Each row is followed by one of two labels, saying whether the row has a hidden trait. Each part has a new trait and two new labels.
In the rows, 100 means zero.
[101  97 101 101 100  98 104  98  97 101 101 100 100 100 100 101 101 101
 100  96 100 100 102 101  94  99 100  99 100  99  99 104 102 100  99 103
 101  98  99 103 105  99  99 102  98 102  99 101 101 100 100 105 102 101
 101 100 103 100  98 104 100 101 100 102 100 100  99  95 105 100  99 101
 100 101  98 102 104 100 101 100 100  98  99 103 100 104 100  96 100 100
 101 101 101  99  98  99 100 101 101  99  99 104 102 100 101] => M
[101  94 100 106  98  88 101 100  87 106 102  98 103 102 102 103 101 104
 101  38 109 100  96  99 128  97  96 102 107  95  88 108 109 104  94  97
 107  96  97 118 113 111 101 111  92 104  95 116  96 104 108 113 105 101
 101  97  89  94 117 111  98 103  98 106  97 102 103  80 112  96  92 106
  97 104 102 108 115 103  98  88 102  95 102 114 103  95 100  88 108 105
  98 110 103  98  94 106 103 103 108  97  78 110 119  98 108] => M
[109 100 113 113 103  90 123  87  67  98 111 100  97  96 102 106  95 102
  96  61 101 101 116  99 122 100 100  92  95 101 107 109 106  98  95 104
 105  90  91 100 131  89  91 104  92 113  96 131 104 105  98 112 101 107
 106 100  92  98  92 104  99 114  95 107 101 101 107  84 158  95  88 108
  98 105 103 112 112 111 103  93 102  89 110 132 103 139  94 109  89  99
 102  96 108 101  91 109 105 112 112 109  67 114 113  98  94] => M
[102  84 103 104  99  93 108 101  95 105 100 100 103 101 101 101 104 104
 101  87 108  99  97 103 112  93 101 101 104  96  89 110 107 105  96 101
 105  95  98 117 109  98 104 104  92 104  94 113 101 102 105 106 104 102
 100  96 100  99 103 106  98 100 101 107  98 101  98  83  95  97  99 104
 100 104  97 109 109  98 100 104 101  95  99 107 103  98 103  81  99 102
 101 115 100  98  92 100 100 103 106  98  98 117 109 100 107] => M
[100 102  97 103  98  98  93 100  91 103 102  99 101 101 101 102 100 102
 100  69 104 100  98  97 103 101  96 102 104  98  95 100 103 101  98  96
 103  99  98 105 105 111  97 106  96 101  99 108  96 102 104 108 102 100
 100 100  91  96 116 109 100 102  97 102  98 101 102  92 111  97  93 101
  99 102 102 102 107 104  98  92 102  99 103 110 103  93  97 103 108 102
  98  98 103 101  98 106 102 101 103  99  84  96 110  98 103] => N
[104 104 105 105 102  98 107  97  81  98 106 100  98  98 101 103  96  99
  97  80 100 100 109  99 114 104  97  96  96 102 109 102 102  97  98 102
 102  96  95  95 113  99  93 102  98 106 100 110 101 102  95 104  99 103
 103 101  96  99  97 102 100 107  98 101 100 101 105  95 138  97  93 103
  99 102 106 104 103 106 101  92 101  95 106 117  99 119  97 111  95  99
 100  93 104 101  98 107 103 105 105 106  81  98 104  98  95] => M
[101  87 101 103  99  95 106 103 105 105  98 100 103 101 101 100 105 103
 102  99 107  99  96 102 107  93 101 102 105  96  90 109 105 106  97 101
 104  97 102 115 106  98 105 105  93 101  95 103  97 100 102 101 103 101
 100  96 103  99 101 101  99  97 101 105  98 100  97  85  82  99 102 102
 100 103  96 107 105  96 101 103 101  97  96 101 102  99 102  84 102 103
 102 116  99  98  93  98  99 101 104  96 109 117 111 100 106] => M
[ 98  60 107  81 105 110 133 115 183  99  78 107 106 101  97  88 118  99
 103 200  91  98  96 123   4  73 125  96  90  99  99 108  92 109 114 123
  87 104 129 104  64  41 127  73 114  88  95  42 120  85  77  65  97 102
  93  92 175 122  26  59  99  74 118  97 106  91  77 116   0 117 137  87
 112  94  68  98  64  66 121 156  91 106  68  46  83 118 121  51  60  94
 117 144  75  87  97  57  79  92  82  91 200 152  53 111 100] => N
[100  91  97 105  95  90  98 101  89 108 102  97 104 103 102 103 103 104
 103  30 113  99  91  98 134  96  94 105 113  94  81 109 111 106  91  93
 110  96  93 125 113 118 103 115  88 103  94 121  93 105 113 114 107  99
 100  96  80  91 125 114  98 100  96 109  95 103 100  73 109  94  91 106
  96 105 104 109 120 102  94  85 103  96 102 107 109  84  98  83 115 107
  96 114 105  99  90 109 104 102 109  95  74 105 122  97 112] => M
[101  92 101 109  96  89 100  98  76 108 105  97 103 101 102 106 101 105
 102   5 112 100  95  97 131  97  92 103 110  94  85 110 112 105  92  94
 110  94  91 121 119 116 100 115  86 107  93 125  95 106 111 119 107 101
 101  96  87  92 124 120  98 106  96 110  95 103 102  71 121  93  88 108
  96 107 102 112 122 105  94  82 104  92 105 122 109  97  98  89 114 106
  97 111 106 100  91 111 106 105 111  98  80 111 126  96 111] => M
[104  66 113  95 104  99 134 105 143 101  87 105 105  99 100  94 114 101
 101 200  99  98 102 118  59  77 120  95  92  98  95 116 101 108 106 119
  95  95 114 116  96  54 117  85  99 100  92  76 117  92  84  83 101 106
  98  92 151 114  47  75  97  87 111 105 102  95  86  95  32 109 123  97
 108 100  79 111  84  78 117 139  95  97  80  82  91 133 117  58  67  97
 113 139  85  90  91  72  89 100  97  95 175 156  74 107 101] => M
